Here is a tiny trained network, its code and every weight. The questions are about switching its units off for an input and a target symbol, where a switched-off unit gives its printed mean instead of its output.

import numpy as np


def w(rows, s, z=0):
    codes = np.array(rows[::2]) - 128.0
    scale = np.full(codes.shape[1], s)
    scale[-1] = z or s
    return codes * scale


def norm(h):
    return h / np.sqrt((h * h).mean(-1, keepdims=True) + 1e-5)


def softmax(a):
    e = np.exp(a - a.max(-1, keepdims=True))
    return e / e.sum(-1, keepdims=True)


def log_softmax(a):
    a = a - a.max(-1, keepdims=True)
    return a - np.log(np.exp(a).sum(-1, keepdims=True))


def net(x, mask):
    ids = ['Ξαβεημπψω'.index(c) for c in x.split()]
    T = len(ids)
    res = E[ids] + P[:T]
    u = 0
    for l in range(3):
        r = norm(res)
        for j in range(2):
            rows = slice(3 * j, 3 * j + 3)
            q, k, v = (r @ M[l][rows].T for M in (Q, K, V))
            z = softmax(np.where(np.tri(T) > 0, q @ k.T / 3**0.5, -1e9)) @ v
            o = O[l][rows]
            res = res + np.where(mask[u + j], z, o[:, -1]) @ o[:, :-1]
        u += 2
    return log_softmax(norm(res)[-1] @ U[:, :-1].T + U[:, -1])


Q, K, V, O = {}, {}, {}, {}
E = w([
[45,100,103,88],'Ξ',
[56,161,205,238],'α',
[126,240,132,132],'β',
[178,131,119,107],'ε',
[181,74,218,190],'η',
[194,120,157,155],'μ',
[219,2,102,156],'π',
[116,98,195,96],'ψ',
[53,87,101,74],'ω',
],0.018)
P = w([
[162,148,122,108],'0',
[144,2,110,111],'1',
[140,24,119,99],'2',
[119,39,113,96],'3',
[120,39,110,105],'4',
[123,45,115,92],'5',
],0.0078)
Q[0] = w([
[100,147,119,63],'L0H0',
[84,99,124,138],'L0H0',
[120,65,90,176],'L0H0',
[102,72,201,186],'L0H1',
[8,94,121,56],'L0H1',
[130,59,173,56],'L0H1',
],0.013)
K[0] = w([
[129,111,169,142],'L0H0',
[179,150,152,119],'L0H0',
[141,204,89,139],'L0H0',
[189,83,246,179],'L0H1',
[48,48,138,91],'L0H1',
[103,54,160,74],'L0H1',
],0.013)
V[0] = w([
[157,106,100,77],'L0H0',
[46,105,149,51],'L0H0',
[114,147,4,188],'L0H0',
[136,193,190,7],'L0H1',
[145,90,200,101],'L0H1',
[97,141,195,114],'L0H1',
],0.011)
O[0] = w([
[163,156,69,246,151],'L0H0',
[123,83,86,127,147],'L0H0',
[160,203,98,51,1],'L0H0',
[127,76,127,207,157],'L0H1',
[141,82,180,116,242],'L0H1',
[98,53,130,120,166],'L0H1',
],0.011,0.0076)
Q[1] = w([
[165,160,99,124],'L1H0',
[5,97,124,132],'L1H0',
[179,93,129,207],'L1H0',
[121,137,120,148],'L1H1',
[129,223,156,104],'L1H1',
[90,91,114,156],'L1H1',
],0.012)
K[1] = w([
[194,143,168,102],'L1H0',
[51,106,130,42],'L1H0',
[184,254,100,123],'L1H0',
[167,121,97,90],'L1H1',
[102,54,112,74],'L1H1',
[201,187,94,143],'L1H1',
],0.0087)
V[1] = w([
[130,34,161,215],'L1H0',
[50,246,221,138],'L1H0',
[132,163,245,88],'L1H0',
[196,45,191,21],'L1H1',
[254,212,121,180],'L1H1',
[158,180,59,7],'L1H1',
],0.0077)
O[1] = w([
[125,253,88,97,252],'L1H0',
[174,75,102,181,77],'L1H0',
[186,141,153,181,127],'L1H0',
[191,179,175,41,171],'L1H1',
[148,71,65,142,113],'L1H1',
[68,1,200,96,2],'L1H1',
],0.0099,0.0087)
Q[2] = w([
[51,132,93,188],'L2H0',
[113,161,77,2],'L2H0',
[4,216,165,68],'L2H0',
[163,206,162,118],'L2H1',
[154,68,228,126],'L2H1',
[82,42,187,147],'L2H1',
],0.0094)
K[2] = w([
[109,166,77,19],'L2H0',
[38,57,142,135],'L2H0',
[73,69,47,129],'L2H0',
[66,57,93,132],'L2H1',
[128,170,11,157],'L2H1',
[184,197,54,111],'L2H1',
],0.011)
V[2] = w([
[50,51,115,131],'L2H0',
[234,95,203,117],'L2H0',
[98,178,121,2],'L2H0',
[96,136,97,160],'L2H1',
[97,202,157,205],'L2H1',
[187,156,78,94],'L2H1',
],0.0094)
O[2] = w([
[133,99,118,44,29],'L2H0',
[187,102,172,186,161],'L2H0',
[168,143,136,17,60],'L2H0',
[25,166,119,197,127],'L2H1',
[117,234,202,171,253],'L2H1',
[189,152,1,152,83],'L2H1',
],0.0081,0.0043)
U = w([
[74,112,128,61,185],'Ξ',
[173,124,246,102,87],'α',
[64,21,195,165,254],'β',
[71,150,21,210,25],'ε',
[213,209,134,113,47],'η',
[188,179,72,138,254],'μ',
[218,68,88,106,164],'π',
[2,211,221,173,10],'ψ',
[68,134,99,77,180],'ω',
],0.01,0.0026)

Each question gives the input, a string of symbols that net reads in full, and the target symbol t.
The units are the heads (3 rows each of Q, K, V and O). Each row of codes is followed by its name. A weight is (code - 128) times the scale printed after its matrix; where a second scale follows, it is the last column's (O and U).
mask holds one flag per head, layer by layer. A switched-off head (its flag False) gives its mean, the last column of its rows in O, instead of its output. The means were averaged over made-up inputs and are rounded, as every weight is.
A unit's drop is (log p(t) with every unit on - log p(t) with that unit switched off) / (log p(t) with every unit on - log p(t) with every unit switched off).
The circuit of an input: a set's keep is (log p(t) with only the set's units on - log p(t) with every unit switched off) / (log p(t) with every unit on - log p(t) with every unit switched off). Starting from all 6 units, units are removed one at a time, each time the one whose removal leaves the highest keep (on an exact tie, the one counted first), for as long as the keep stays at least 0.8.
units of the circuit, in order: the units of the circuit, biggest drop first
unit that matters most: the unit with the biggest drop
heads that matter: for each layer, one digit per head in row order, 1 if its drop is at least 0.15 and else 0, layers parted by /
input ε ψ π π, target ε: units of the circuit, in order : L0H0; L1H1; L2H0; L0H1
input ω β ω ψ, target β: heads that matter : 11 / 01 / 00
input ψ ψ μ, target ψ: heads that matter : 10 / 10 / 01
input π ε ε, target π: heads that matter : 11 / 11 / 01
input ψ π π, target ψ: unit that matters most : L0H0
input β Ξ α, target β: units of the circuit, in order : L1H1; L1H0; L0H0
input β ψ α π, target β: units of the circuit, in order : L1H1; L0H0; L0H1; L2H1
input ε ψ ω ψ ε, target ε: heads that matter : 10 / 01 / 00
input β α η ψ ω, target β: heads that matter : 11 / 11 / 00
input π ε ψ π η, target π: units of the circuit, in order : L0H1; L2H1; L1H1
input π ψ ε, target π: heads that matter : 11 / 01 / 01
input Ξ ψ Ξ, target Ξ: heads that matter : 10 / 00 / 10
input β η η β, target β: units of the circuit, in order : L0H0; L1H0; L1H1; L0H1
input Ξ α ψ ω, target Ξ: units of the circuit, in order : L2H0
input Ξ ψ π β Ξ ψ, target Ξ: heads that matter : 10 / 10 / 10
input ε ψ ε ψ μ, target ε: units of the circuit, in order : L0H0; L1H1; L2H0; L2H1
input ε β π, target ε: units of the circuit, in order : L1H1; L0H1; L2H0
input ε ψ ε η ψ β, target ε: units of the circuit, in order : L1H1; L0H0
input ψ Ξ ε, target ψ: units of the circuit, in order : L0H0; L2H1; L1H0
input ψ ψ Ξ η, target ψ: heads that matter : 10 / 11 / 01
